[-29 -43  35  24 -30] → 24
[ 33  40  38 -21  39] → -21
[-55 -22 -38  -5   0] → -5
[-46 -30   9  12  26] → 12
[ 15 -16  -3 -19  51] → -19
[23  5 12 53 -8] → 53
[  6  -2 -42  27  15] → 27
[ 40  31 -31 -44  38] → -44
[  2 -52  30 -41  18] → -41
---
[[-44 -49  29 -31 -34  -9 -17]
 [-39 -39  31 -50 -32 -20 -17]] Answer: -44, -17

[[ 16  19  54 -27   4  52]
 [-10 -31 -29  40 -17 -33]
 [ 45 -24 -17 -22  53 -20]] Answer: 16, -20

[[  8   3 -10   5]
 [  4 -44   0   7]
 [  4   5  -6  18]] Answer: 8, 18

[[  5 -47 -16  48]
 [ -9  -3   8 -11]] Answer: 5, -11

[-46  -5   0  35] Answer: -46, 35

[[ 29  13 -54 -33 -14   6   5]
 [ -8  33   6  13  -9 -16  39]
 [-14  21  22   9  -4  -1  10]] Answer: 29, 10
---
Q:
[[ 13  10  34  35  33  12]
 [ 21 -32 -44  21 -30  23]]
A: 12, 21

Q:
[[ 27 -15 -32  23 -26 -28 -37]
 [-32  -8   1  12 -47 -20  39]]
A: -37, -32

Q: [-21 -51 -53  41  10  18]
A: 18, -21

Q:
[[ 20 -12   1  15  22  18]
 [ -5 -10 -18  20  -3  34]
 [-25  -1  -5 -11 -29 -52]]
A: 18, -25

Q: [  5 -48  40 -31  15]
A: 15, 5

Q: [-46  11 -13  22  35   4 -21]
A: -21, -46

Q: [ 44 -55  53  36]
A: 36, 44
---
[31, 54, -28, -21, -19] => 31, -19

[[23, 31, 11, 6, 5, 8, 8],
 [-45, -46, -26, 10, 17, -1, -33],
 [-38, -37, -33, 7, 19, 6, -28]] => 23, -28

[[-51, -28, 39, 0, -3, 11],
 [39, -7, -41, 31, 39, 6]] => -51, 6

[-45, 11, -12, -7, -49, -36, -11] => -45, -11

[[16, 33, -44, -4, 17],
 [-16, -33, -6, -12, 18],
 [9, 2, -27, 2, 20]] => 16, 20

[11, -11, 26, 54, -5, 27, -41] => 11, -41

[16, 8, 54, 0] => 16, 0

[[16, 2, -21, -6, -21, 19, 18],
 [-7, 6, 8, 28, 13, 0, 2],
 [40, 40, -21, -1, 2, -28, -19]] => 16, -19

[51, -47, -27, 4] => 51, 4

[[19, -3, 11, -7, 45, 24, 3],
 [-36, -28, 14, 31, -3, 9, -33],
 [9, -18, 13, -1, 34, 13, -11]] => 19, -11
---
50,-8,8,27,-46,-38,-55 -> -38
-29,-43,-36,-12 -> -36
22,-35,21,-41,27,7,-37 -> 7
-48,-17,-44,-34,26,-8,8 -> -8
24,-39,-41,41,42,50 -> 42
13,-39,20,9 -> 20
-15,49,-21,43,36 -> 43
-37,-6,-49,-34,40 -> -34
-31,-13,33,54,29 -> 54
---
array([[ 21, -26,  23,   2],
       [ 29, -27,  36,  -8],
       [ 30,  16, -41,  37]]) ans = 29

array([[3, 6, 9, 5, 3, 5],
       [2, 8, 9, 4, 3, 4],
       [1, 9, 9, 4, 3, 1]]) ans = 2

array([[ 65, 424, 778, 758,  97],
       [734, 852, 705, 881, 912],
       [903, 826, 708, 373, 823]]) ans = 734

array([[  75,  515,  443,  661,  455,  270,  488],
       [  75,  515,  443,  661,  455,  295,  589],
       [  75,  982, -225,  661, -950,  295,  589]]) ans = 75

array([[-42,   1,   2, -33, -20],
       [ 38,  15,  -4,  16,  50],
       [ 29,  -9,   3,  26,  39]]) ans = 38

array([[381, 516, 462, 929],
       [785, 757, 934, 206],
       [520, 436, 525, 770]]) ans = 785

array([[394, 608, 433, 520, 378, 229, 554],
       [394, 755, 337, 458, 378, 173, 517],
       [394, 745, 298, 429, 378, 163, 515]]) ans = 394
---
[ 19  -9  45 -10] Out: 19
[ 11  42  31 -32 -40 -11 -18] Out: 11
[  1 -32  10 -50] Out: 1
[-26  10  -8  54   4] Out: -26
[ 27 -21 -12 -53  25   1  23] Out: 27
[-36  35  28 -53  45  -8] Out: -36
[ -3  10  26 -50  -2 -30] Out: -3
[  2 -31 -52  -3 -36 -32] Out: 2
---
(40, 17, 9, 36, 10, -16)	40
(7, 0, 40, -17, 42)	7
(19, -55, 22, 5)	19
(11, -48, -19, -42)	11
(25, 29, -46, 44)	25
(-26, 31, -11, -42, 22, 25)	-26
(-6, -30, 52, 0, 26)	-6
(-32, 47, 36, 40, -22, 2, -46)	-32
(11, 32, 3, -40, 13)	11
